Below is a small trained network, with its code and all its weights. Each question gives an input and a class and asks what happens when units are switched off, that is, made to give their printed mean instead of their output.

import numpy as np


def w(rows, s, z=0):
    codes = np.array(rows[::2]) - 128.0
    scale = np.full(codes.shape[1], s)
    scale[-1] = z or s
    return codes * scale


def norm(h):
    return h / np.sqrt((h * h).mean(-1, keepdims=True) + 1e-5)


def f(y):
    return np.maximum(y, 0)


def log_softmax(a):
    a = a - a.max(-1, keepdims=True)
    return a - np.log(np.exp(a).sum(-1, keepdims=True))


def net(x, mask):
    res = np.array(x, float).reshape(1, 4) / 4 @ E
    u = 0
    for l in range(2):
        y = f(norm(res) @ A[l][:, :-1].T + A[l][:, -1])
        res = res + np.where(mask[u : u + 8], y, B[l][:, -1]) @ B[l][:, :-1]
        u += 8
    return log_softmax(norm(res)[-1] @ U[:, :-1].T + U[:, -1])


A, B = {}, {}
E = w([
[122,178,28,120,192,185,57,246,90,78,242],'x0',
[26,206,178,80,166,62,167,193,92,115,2],'x1',
[118,105,112,129,121,100,114,134,109,139,130],'x2',
[161,101,97,26,148,92,185,148,131,1,122],'x3',
],0.009)
A[0] = w([
[143,74,120,71,148,107,206,107,92,17,149,156],'L0N1',
[174,122,49,168,153,185,122,166,118,180,166,193],'L0N2',
[57,188,174,83,162,123,104,188,83,124,117,4],'L0N3',
[134,2,184,114,60,143,148,30,202,161,102,155],'L0N4',
[148,123,108,131,151,78,124,127,77,56,151,98],'L0N5',
[97,125,164,93,61,61,255,84,155,208,96,180],'L0N6',
[140,118,184,88,51,62,167,93,116,74,80,119],'L0N7',
[186,111,126,149,121,96,157,24,87,98,137,58],'L0N8',
],0.0079,0.0034)
B[0] = w([
[152,88,173,27,52,113,35,77,105,114,185,217],'L0N1',
[83,176,135,108,119,60,118,61,157,94,104,211],'L0N2',
[128,106,184,238,159,156,78,110,16,117,89,191],'L0N3',
[165,116,122,145,101,165,1,205,47,150,64,254],'L0N4',
[157,177,131,115,123,159,200,170,202,145,108,167],'L0N5',
[25,161,25,122,139,140,212,149,229,133,166,250],'L0N6',
[208,186,211,54,188,37,143,42,69,129,182,209],'L0N7',
[145,19,131,128,159,216,91,122,102,82,92,172],'L0N8',
],0.0084,0.0099)
A[1] = w([
[194,102,50,53,98,157,205,119,226,89,229,4],'L1N1',
[227,115,154,211,53,164,102,120,61,155,65,155],'L1N2',
[112,159,199,108,90,48,114,32,203,72,242,96],'L1N3',
[188,118,25,182,60,245,83,152,117,203,222,183],'L1N4',
[83,201,149,153,131,99,244,196,70,188,129,112],'L1N5',
[179,91,210,130,128,73,156,150,104,60,40,81],'L1N6',
[223,67,169,59,177,128,84,189,75,4,168,34],'L1N7',
[121,97,74,79,1,141,66,162,166,100,77,170],'L1N8',
],0.0071,0.0033)
B[1] = w([
[62,146,59,174,60,162,141,158,200,150,98,188],'L1N1',
[96,177,166,139,196,144,130,182,63,136,133,222],'L1N2',
[113,155,93,132,139,51,131,82,131,87,151,237],'L1N3',
[85,165,144,96,167,50,172,67,124,90,155,252],'L1N4',
[172,70,111,137,70,180,142,130,198,196,149,204],'L1N5',
[138,90,154,67,140,93,133,107,117,58,176,171],'L1N6',
[221,6,121,146,136,206,172,154,153,195,65,255],'L1N7',
[126,153,144,204,74,170,124,208,134,106,142,229],'L1N8',
],0.012,0.0076)
U = w([
[86,218,179,220,165,170,59,168,45,146,112,105],'0',
[122,201,138,49,162,18,118,33,106,71,167,253],'1',
[230,54,173,87,126,210,113,164,69,123,78,173],'2',
[158,122,48,151,56,168,139,128,217,76,148,20],'3',
[77,144,135,136,95,169,197,112,210,247,89,19],'4',
],0.014,0.0031)

Each question gives the input, the list of numbers given to net, and the class t.
The units are the neurons (one row each of A and B). Each row of codes is followed by its name. A weight is (code - 128) times the scale printed after its matrix; where a second scale follows, it is the last column's (A, B and U).
mask holds one flag per neuron, layer by layer. A switched-off neuron (its flag False) gives its mean, the last column of its row in B, instead of its output. The means were averaged over made-up inputs and are rounded, as every weight is.
A unit's drop is (log p(t) with every unit on - log p(t) with that unit switched off) / (log p(t) with every unit on - log p(t) with every unit switched off).
The circuit of an input: a set's keep is (log p(t) with only the set's units on - log p(t) with every unit switched off) / (log p(t) with every unit on - log p(t) with every unit switched off). Starting from the 12 units with the biggest drops (on a tie, the unit counted first), units are removed one at a time, each time the one whose removal leaves the highest keep (on an exact tie, the one counted first), for as long as the keep stays at least 0.8.
units of the circuit, in order: the units of the circuit, biggest drop first
k most important neurons: the k neurons with the biggest drops, biggest first
top k neurons in layer l: the k neurons of layer l with the biggest drops, biggest first
drop of u: that unit's drop, to one decimal
input [0,5,7,-3], class 4: 3 most important neurons	L0N4, L1N5, L0N6
input [-3,0,4,-1], class 0: units of the circuit, in order	L0N4, L1N7
input [-3,-2,3,8], class 2: units of the circuit, in order	L1N7
input [0,-8,8,5], class 2: top 2 neurons in layer 0	L0N6, L0N8
input [-2,-1,4,4], class 2: 2 most important neurons	L1N7, L0N4
input [1,2,2,5], class 2: 2 most important neurons	L1N7, L0N6
input [0,-2,6,7], class 2: 2 most important neurons	L0N6, L1N7
input [8,-6,-2,-1], class 1: 2 most important neurons	L1N4, L0N2
input [2,-6,7,0], class 1: 2 most important neurons	L1N4, L0N6
input [0,-3,7,-3], class 0: 2 most important neurons	L0N6, L0N7
input [2,0,-5,6], class 3: top 4 neurons in layer 1	L1N1, L1N3, L1N2, L1N8
input [-7,0,2,2], class 2: top 3 neurons in layer 0	L0N4, L0N8, L0N2
input [1,-6,7,-5], class 1: 2 most important neurons	L1N4, L0N3
input [5,0,7,-8], class 1: most important neuron	L0N4
input [-6,-3,-1,8], class 2: 2 most important neurons	L0N4, L1N7
input [-1,5,-3,-5], class 4: 2 most important neurons	L0N4, L1N5
input [-1,0,-4,-1], class 0: 2 most important neurons	L0N4, L1N8
input [3,-6,-7,0], class 1: top 2 neurons in layer 0	L0N6, L0N2
input [5,3,0,7], class 2: drop of L0N6	0.5
input [-5,-2,-4,-2], class 0: drop of L0N4	1.5
input [0,3,-4,-2], class 4: drop of L0N6	0.3
input [-1,-2,4,5], class 2: top neuron in layer 1	L1N7
